Here is a tiny trained network, its code and every weight. The questions are about switching its units off for an input and a target symbol, where a switched-off unit gives its printed mean instead of its output.

import numpy as np


def w(rows, s, z=0):
    codes = np.array(rows[::2]) - 128.0
    scale = np.full(codes.shape[1], s)
    scale[-1] = z or s
    return codes * scale


def norm(h):
    return h / np.sqrt((h * h).mean(-1, keepdims=True) + 1e-5)


def f(y):
    return np.maximum(y, 0)


def softmax(a):
    e = np.exp(a - a.max(-1, keepdims=True))
    return e / e.sum(-1, keepdims=True)


def log_softmax(a):
    a = a - a.max(-1, keepdims=True)
    return a - np.log(np.exp(a).sum(-1, keepdims=True))


def net(x, mask):
    ids = ['ζηλμστψ'.index(c) for c in x.split()]
    T = len(ids)
    res = E[ids] + P[:T]
    u = 0
    for l in range(2):
        r = norm(res)
        for j in range(3):
            rows = slice(2 * j, 2 * j + 2)
            q, k, v = (r @ M[l][rows].T for M in (Q, K, V))
            z = softmax(np.where(np.tri(T) > 0, q @ k.T / 2**0.5, -1e9)) @ v
            o = O[l][rows]
            res = res + np.where(mask[u + j], z, o[:, -1]) @ o[:, :-1]
        u += 3
        y = f(norm(res) @ A[l][:, :-1].T + A[l][:, -1])
        res = res + np.where(mask[u : u + 4], y, B[l][:, -1]) @ B[l][:, :-1]
        u += 4
    return log_softmax(norm(res)[-1] @ U[:, :-1].T + U[:, -1])


Q, K, V, O, A, B = {}, {}, {}, {}, {}, {}
E = w([
[184,145,161,139,112,172,80],'ζ',
[113,184,119,130,97,133,63],'η',
[89,195,180,181,204,151,189],'λ',
[59,95,133,161,155,141,143],'μ',
[125,48,251,156,147,48,35],'σ',
[91,82,105,63,230,187,96],'τ',
[192,105,154,69,152,126,174],'ψ',
],0.012)
P = w([
[91,104,254,60,88,138,157],'0',
[149,115,148,84,100,114,134],'1',
[140,144,109,88,123,117,126],'2',
[113,145,88,110,127,125,132],'3',
[127,149,49,127,141,136,120],'4',
[130,124,21,156,153,147,116],'5',
[141,120,21,201,168,148,122],'6',
],0.0045)
Q[0] = w([
[140,129,151,149,180,163,146],'L0H1',
[141,135,111,134,197,180,113],'L0H1',
[144,182,142,139,172,162,141],'L0H2',
[165,132,156,125,163,125,162],'L0H2',
[254,87,103,112,102,107,179],'L0H3',
[115,179,173,213,176,188,90],'L0H3',
],0.0091)
K[0] = w([
[196,130,145,151,128,91,95],'L0H1',
[166,91,177,147,126,87,101],'L0H1',
[118,109,53,103,178,41,173],'L0H2',
[198,93,59,89,142,62,110],'L0H2',
[177,134,143,55,144,149,204],'L0H3',
[115,121,2,201,146,150,110],'L0H3',
],0.0081)
V[0] = w([
[125,116,107,170,158,78,79],'L0H1',
[182,125,101,128,141,170,136],'L0H1',
[121,197,162,163,190,75,148],'L0H2',
[90,190,166,159,138,170,144],'L0H2',
[88,132,144,109,69,118,1],'L0H3',
[222,130,160,99,104,142,169],'L0H3',
],0.006)
O[0] = w([
[72,74,182,182,126,182,98,91],'L0H1',
[198,107,151,123,149,253,110,109],'L0H1',
[180,90,74,244,99,174,96,236],'L0H2',
[187,92,10,189,127,76,91,252],'L0H2',
[95,202,44,135,68,38,99,79],'L0H3',
[35,207,195,162,169,214,36,67],'L0H3',
],0.0048,0.0038)
A[0] = w([
[137,195,196,71,119,95,113,20],'L0N1',
[33,109,1,193,49,42,207,142],'L0N2',
[121,121,169,147,167,131,223,196],'L0N3',
[236,124,105,167,124,136,143,252],'L0N4',
],0.0038,0.0014)
B[0] = w([
[99,93,139,59,96,202,128,146],'L0N1',
[254,156,124,53,95,164,179,231],'L0N2',
[202,171,55,129,148,132,127,243],'L0N3',
[90,204,133,177,151,194,92,255],'L0N4',
],0.0048,0.0035)
Q[1] = w([
[28,88,187,122,121,69,94],'L1H1',
[182,183,2,115,196,245,94],'L1H1',
[230,172,96,173,213,198,55],'L1H2',
[139,175,166,95,137,90,151],'L1H2',
[108,55,221,100,76,129,30],'L1H3',
[70,28,122,45,164,116,230],'L1H3',
],0.0071)
K[1] = w([
[156,204,129,108,101,125,176],'L1H1',
[85,48,88,126,156,103,79],'L1H1',
[134,152,81,149,141,179,108],'L1H2',
[161,137,159,142,121,92,111],'L1H2',
[102,111,250,110,102,55,107],'L1H3',
[102,143,124,138,178,78,203],'L1H3',
],0.013)
V[1] = w([
[237,168,174,173,61,100,163],'L1H1',
[208,78,196,133,156,18,41],'L1H1',
[168,151,170,124,179,174,108],'L1H2',
[27,109,60,173,136,125,194],'L1H2',
[113,219,241,92,145,86,172],'L1H3',
[79,253,106,94,206,70,205],'L1H3',
],0.0052)
O[1] = w([
[199,127,220,181,2,197,120,109],'L1H1',
[71,54,225,173,95,34,123,207],'L1H1',
[93,91,119,104,102,72,146,254],'L1H2',
[177,191,127,81,162,54,95,85],'L1H2',
[219,167,56,230,160,99,115,66],'L1H3',
[217,78,164,152,160,158,36,133],'L1H3',
],0.0059,0.0032)
A[1] = w([
[135,45,211,113,233,196,116,142],'L1N1',
[115,72,1,160,89,63,123,101],'L1N2',
[204,147,206,124,16,196,97,140],'L1N3',
[147,185,145,216,176,125,178,5],'L1N4',
],0.005,0.0016)
B[1] = w([
[165,224,154,112,35,23,21,247],'L1N1',
[113,193,249,152,187,101,188,200],'L1N2',
[4,84,61,114,202,139,187,254],'L1N3',
[100,96,114,189,87,112,31,233],'L1N4',
],0.005,0.0033)
U = w([
[1,130,135,135,105,210,138,70],'ζ',
[139,208,74,98,19,70,103,1],'η',
[198,131,113,231,161,152,92,188],'λ',
[167,61,124,96,106,126,241,143],'μ',
[80,79,211,149,92,35,102,192],'σ',
[79,140,78,62,223,76,101,151],'τ',
[155,185,244,52,132,173,121,65],'ψ',
],0.0066,0.0012)

Each question gives the input, a string of symbols that net reads in full, and the target symbol t.
The units are the heads (2 rows each of Q, K, V and O) and the neurons (one row each of A and B). Each row of codes is followed by its name. A weight is (code - 128) times the scale printed after its matrix; where a second scale follows, it is the last column's (O, A, B and U).
mask holds one flag per unit, layer by layer, with each layer's heads first. A switched-off unit (its flag False) gives its mean, the last column of its rows in O or B, instead of its output. The means were averaged over made-up inputs and are rounded, as every weight is.
A unit's drop is (log p(t) with every unit on - log p(t) with that unit switched off) / (log p(t) with every unit on - log p(t) with every unit switched off).
The circuit of an input: a set's keep is (log p(t) with only the set's units on - log p(t) with every unit switched off) / (log p(t) with every unit on - log p(t) with every unit switched off). Starting from the 12 units with the biggest drops (on a tie, the unit counted first), units are removed one at a time, each time the one whose removal leaves the highest keep (on an exact tie, the one counted first), for as long as the keep stays at least 0.8.
units of the circuit, in order: the units of the circuit, biggest drop first
top k neurons: the k neurons with the biggest drops, biggest first
top k neurons in layer l: the k neurons of layer l with the biggest drops, biggest first
heads that matter: for each layer, one digit per head in row order, 1 if its drop is at least 0.15 and else 0, layers parted by /
drop of u: that unit's drop, to one decimal
input ζ ζ ζ σ μ λ, target σ: heads that matter	000 / 100
input η λ λ σ λ μ, target σ: heads that matter	000 / 100
input λ ζ τ λ λ ζ, target τ: units of the circuit, in order	[L1H1]
input λ λ μ λ, target μ: top 2 neurons	[L0N2; L1N1]
input λ τ ζ λ μ ζ ψ, target τ: heads that matter	000 / 100
input λ μ τ λ, target τ: units of the circuit, in order	[L1H1; L0N2]
input σ μ μ ψ, target ψ: heads that matter	011 / 000
input λ τ ζ λ τ ψ, target τ: top 2 neurons	[L0N2; L0N3]
input σ λ μ, target μ: top 3 neurons	[L0N2; L1N1; L1N4]
input ψ λ λ, target λ: heads that matter	000 / 001
input λ λ τ λ μ λ ζ, target τ: heads that matter	000 / 101
input λ ψ τ η, target τ: top 2 neurons in layer 1	[L1N1; L1N2]
input λ ζ ζ σ η ζ, target σ: heads that matter	000 / 100
input μ μ μ, target μ: heads that matter	001 / 000
input λ λ λ λ, target λ: heads that matter	000 / 000
input ζ μ η ζ, target ζ: top 2 neurons in layer 1	[L1N3; L1N1]
input σ λ λ λ η, target σ: units of the circuit, in order	[L1H1]
input λ λ ψ λ, target ψ: drop of L0H2	1.4
input σ λ ζ ζ ζ λ μ, target σ: drop of L1H1	1.2
input λ ζ μ ζ ψ, target ψ: top neuron in layer 1	[L1N1]
input ζ λ σ λ, target σ: drop of L1H1	0.9
